Here is a tiny trained network, its code and every weight. The questions are about switching its units off for an input and a class, where a switched-off unit gives its printed mean instead of its output.

import numpy as np


def w(rows, s, z=0):
    codes = np.array(rows[::2]) - 128.0
    scale = np.full(codes.shape[1], s)
    scale[-1] = z or s
    return codes * scale


def norm(h):
    return h / np.sqrt((h * h).mean(-1, keepdims=True) + 1e-5)


def f(y):
    return np.maximum(y, 0)


def log_softmax(a):
    a = a - a.max(-1, keepdims=True)
    return a - np.log(np.exp(a).sum(-1, keepdims=True))


def net(x, mask):
    res = np.array(x, float).reshape(1, 3) / 4 @ E
    u = 0
    for l in range(3):
        y = f(norm(res) @ A[l][:, :-1].T + A[l][:, -1])
        res = res + np.where(mask[u : u + 5], y, B[l][:, -1]) @ B[l][:, :-1]
        u += 5
    return log_softmax(norm(res)[-1] @ U[:, :-1].T + U[:, -1])


A, B = {}, {}
E = w([
[52,72,185,192],'x0',
[3,150,227,140],'x1',
[171,140,112,96],'x2',
],0.0036)
A[0] = w([
[191,148,76,69,119],'0.n1',
[174,192,141,111,99],'0.n2',
[243,212,177,124,255],'0.n3',
[92,42,158,2,68],'0.n4',
[249,118,70,38,237],'0.n5',
],0.0058,0.0022)
B[0] = w([
[162,95,196,180,196],'0.n1',
[129,118,179,153,158],'0.n2',
[131,192,169,237,205],'0.n3',
[129,218,57,108,138],'0.n4',
[129,161,253,194,254],'0.n5',
],0.005,0.0068)
A[1] = w([
[74,40,164,154,213],'1.n1',
[138,162,2,208,193],'1.n2',
[147,200,125,143,144],'1.n3',
[184,61,79,105,64],'1.n4',
[19,133,161,157,251],'1.n5',
],0.0057,0.0016)
B[1] = w([
[37,42,4,15,211],'1.n1',
[123,68,147,72,138],'1.n2',
[39,97,137,165,178],'1.n3',
[72,121,155,243,132],'1.n4',
[183,74,20,103,254],'1.n5',
],0.0042,0.0052)
A[2] = w([
[102,108,165,210,205],'2.n1',
[67,187,87,164,165],'2.n2',
[114,171,167,77,1],'2.n3',
[107,86,111,1,137],'2.n4',
[200,153,152,199,163],'2.n5',
],0.0068,0.0017)
B[2] = w([
[80,133,132,80,233],'2.n1',
[184,180,63,104,167],'2.n2',
[146,213,81,153,132],'2.n3',
[123,2,168,143,215],'2.n4',
[190,141,209,134,253],'2.n5',
],0.0052,0.0051)
U = w([
[144,170,52,88,5],'0',
[95,9,68,76,213],'1',
[179,122,206,155,207],'2',
],0.013,0.0033)

Each question gives the input, the list of numbers given to net, and the class t.
The units are the neurons (one row each of A and B). Each row of codes is followed by its name. A weight is (code - 128) times the scale printed after its matrix; where a second scale follows, it is the last column's (A, B and U).
mask holds one flag per neuron, layer by layer. A switched-off neuron (its flag False) gives its mean, the last column of its row in B, instead of its output. The means were averaged over made-up inputs and are rounded, as every weight is.
A unit's drop is (log p(t) with every unit on - log p(t) with that unit switched off) / (log p(t) with every unit on - log p(t) with every unit switched off).
The circuit of an input: a set's keep is (log p(t) with only the set's units on - log p(t) with every unit switched off) / (log p(t) with every unit on - log p(t) with every unit switched off). Starting from the 12 units with the biggest drops (on a tie, the unit counted first), units are removed one at a time, each time the one whose removal leaves the highest keep (on an exact tie, the one counted first), for as long as the keep stays at least 0.8.
circuit, biggest first: the units of the circuit, biggest drop first
unit that matters most: the unit with the biggest drop
top k neurons: the k neurons with the biggest drops, biggest first
k most important neurons of layer l: the k neurons of layer l with the biggest drops, biggest first
drop when u is switched off: that unit's drop, to one decimal
input [-3,2,-2], class 0: circuit, biggest first => 0.n5, 0.n1, 2.n2
input [-2,3,3], class 0: unit that matters most => 0.n5
input [-8,5,-8], class 0: top 2 neurons => 1.n1, 0.n5
input [-4,6,0], class 0: top 3 neurons => 1.n1, 0.n4, 2.n2
input [-8,4,-8], class 0: circuit, biggest first => 0.n5, 2.n2
input [-6,4,-8], class 1: top 3 neurons => 0.n3, 0.n5, 1.n5
input [-4,6,3], class 0: top 2 neurons => 0.n5, 1.n1
input [-4,6,5], class 0: top 2 neurons => 0.n5, 0.n1
input [-3,6,3], class 0: top 3 neurons => 1.n1, 0.n5, 0.n4
input [0,1,2], class 0: 2 most important neurons of layer 0 => 0.n5, 0.n1
input [-8,7,0], class 0: 2 most important neurons of layer 2 => 2.n2, 2.n5
input [5,-6,-3], class 1: drop when 0.n3 is switched off => 0.1
input [-8,8,-3], class 0: drop when 0.n5 is switched off => 0.2
input [-7,6,-4], class 0: drop when 1.n1 is switched off => 0.4
